[[149 148 145 133 122 141 130 150 120 126 115]
 [114 119 129 130 109 137 125 141 135 136 133]
 [114 127 123 128 130 125 122 130 134 119 131]
 [114 129 134 131 121 118 117 149 132 134 118]
 [114 118 120 137 124 122 135 147 139 142 108]
 [123 119 122 152 125 117 108 133 123 134 126]]
=>
[[123 119 122 152 125 117 108 133 123 134 126]
 [114 118 120 137 124 122 135 147 139 142 108]
 [114 129 134 131 121 118 117 149 132 134 118]
 [114 127 123 128 130 125 122 130 134 119 131]
 [114 119 129 130 109 137 125 141 135 136 133]
 [149 148 145 133 122 141 130 150 120 126 115]]

[[126 118 134 119 131 115]
 [126 133 130 128 144 128]
 [132 116 126 131 115 150]
 [141 131 125 157 124 114]
 [127 127 137 147 138 127]
 [131 118 130 131 135 143]
 [143 119 131 140 141 125]
 [146 109 124 122 108 117]
 [119 131 122 110 138 128]
 [119 135 122 131 127 138]]
=>
[[119 135 122 131 127 138]
 [119 131 122 110 138 128]
 [146 109 124 122 108 117]
 [143 119 131 140 141 125]
 [131 118 130 131 135 143]
 [127 127 137 147 138 127]
 [141 131 125 157 124 114]
 [132 116 126 131 115 150]
 [126 133 130 128 144 128]
 [126 118 134 119 131 115]]

[[133 140 125 130 119 138 127 123 126 121]
 [125 138 126 154 131 133 127 138 129 152]
 [121 130 126 133 137 126 129 126 140 149]
 [115 131 119 128 124 134 127 129 129 142]
 [124 137 122 111 127 133 136 122 113 124]
 [126 130 122 117 123 135 131 112 133 124]
 [121 117 114 105 120 137 139 118 125 132]
 [135 126 123 118 117 132 129 134 122 129]
 [125 127 124 121 116 136 135 115 107 111]]
=>
[[125 127 124 121 116 136 135 115 107 111]
 [135 126 123 118 117 132 129 134 122 129]
 [121 117 114 105 120 137 139 118 125 132]
 [126 130 122 117 123 135 131 112 133 124]
 [124 137 122 111 127 133 136 122 113 124]
 [115 131 119 128 124 134 127 129 129 142]
 [121 130 126 133 137 126 129 126 140 149]
 [125 138 126 154 131 133 127 138 129 152]
 [133 140 125 130 119 138 127 123 126 121]]

[[103 138 130]
 [116 137 123]
 [143 127 136]
 [136 140 130]]
=>
[[136 140 130]
 [143 127 136]
 [116 137 123]
 [103 138 130]]

[[131 112 135 106 127 121 128 114 115 127 123 118 121 127 129 133]
 [108 132 116 142 108 115 109 129 145 129 129 149 128 123 153 121]]
=>
[[108 132 116 142 108 115 109 129 145 129 129 149 128 123 153 121]
 [131 112 135 106 127 121 128 114 115 127 123 118 121 127 129 133]]

[[122 117 131 136]
 [127 135 113 140]
 [144 132 130 117]
 [133 143 113 129]
 [149 130 136 117]
 [126 140 113 136]
 [129 130 119 139]
 [127 126 125 126]
 [121 129 123 115]
 [129 134 128 129]
 [129 130 131 123]
 [135 131 134 121]]
=>
[[135 131 134 121]
 [129 130 131 123]
 [129 134 128 129]
 [121 129 123 115]
 [127 126 125 126]
 [129 130 119 139]
 [126 140 113 136]
 [149 130 136 117]
 [133 143 113 129]
 [144 132 130 117]
 [127 135 113 140]
 [122 117 131 136]]

[[107 126 146 130]
 [110 129 138 130]
 [113 126 134 128]
 [115 124 124 124]
 [116 126 121 118]
 [119 123 117 116]
 [124 122 119 116]
 [126 125 107 120]
 [131 126 110 116]]
=>
[[131 126 110 116]
 [126 125 107 120]
 [124 122 119 116]
 [119 123 117 116]
 [116 126 121 118]
 [115 124 124 124]
 [113 126 134 128]
 [110 129 138 130]
 [107 126 146 130]]
---
[[134 120 128 128 137 125 131 129 125 133 126 133 120 130 128]
 [116 115 110 121 122 102 146 132 117 126 144 140 104 102 131]
 [140 113 128 127 145 122 135 129 122 137 123 139 112 133 129]
 [120 119 116 123 124 109 143 131 120 127 139 137 110 111 131]
 [103 139 116 124  98 119 133 129 130 112 146 120 134 104 129]]
=>
[[103 139 116 124  98 119 133 129 130 112 146 120 134 104 129]
 [120 119 116 123 124 109 143 131 120 127 139 137 110 111 131]
 [140 113 128 127 145 122 135 129 122 137 123 139 112 133 129]
 [116 115 110 121 122 102 146 132 117 126 144 140 104 102 131]
 [134 120 128 128 137 125 131 129 125 133 126 133 120 130 128]]

[[126 139 131 142]
 [134 136 125 139]
 [139 155 114 129]
 [122 110 112 136]
 [153 123 110 130]]
=>
[[153 123 110 130]
 [122 110 112 136]
 [139 155 114 129]
 [134 136 125 139]
 [126 139 131 142]]

[[115 119 123 119 110]
 [115 109 123 117 131]
 [137 126 135 133 100]
 [136 146 133 136 118]
 [105 121 113 114 156]
 [125 143 124 129 146]]
=>
[[125 143 124 129 146]
 [105 121 113 114 156]
 [136 146 133 136 118]
 [137 126 135 133 100]
 [115 109 123 117 131]
 [115 119 123 119 110]]

[[142 146 127 111 142 118 131 138]
 [105 111 130 127 111 147 122 122]
 [117 133 117 132 121 152 120 111]
 [104 116 125 133 110 153 123 113]
 [141 143 131 109 141 115 135 141]
 [143 143 129 109 143 116 130 142]
 [130 128 139 106 132 113 137 145]
 [124 118 142 107 128 116 131 149]
 [142 147 124 114 142 122 128 136]]
=>
[[142 147 124 114 142 122 128 136]
 [124 118 142 107 128 116 131 149]
 [130 128 139 106 132 113 137 145]
 [143 143 129 109 143 116 130 142]
 [141 143 131 109 141 115 135 141]
 [104 116 125 133 110 153 123 113]
 [117 133 117 132 121 152 120 111]
 [105 111 130 127 111 147 122 122]
 [142 146 127 111 142 118 131 138]]

[[125 111 151 136 109 132 135 136 141 130 111 139 129 105]
 [138 130 153 144 135 129 128 118 110 149 141 127 120 153]]
=>
[[138 130 153 144 135 129 128 118 110 149 141 127 120 153]
 [125 111 151 136 109 132 135 136 141 130 111 139 129 105]]

[[129 127 128 128 126 123 128 156 129]
 [127 127 130 128 122 126 128 127 129]
 [129 129 129 122 126 126 128 127 130]
 [130 127 128 128 123 124 128 139 127]
 [129 127 128 132 126 126 128 127 129]
 [129 127 128 128 126 126 148 127 132]]
=>
[[129 127 128 128 126 126 148 127 132]
 [129 127 128 132 126 126 128 127 129]
 [130 127 128 128 123 124 128 139 127]
 [129 129 129 122 126 126 128 127 130]
 [127 127 130 128 122 126 128 127 129]
 [129 127 128 128 126 123 128 156 129]]
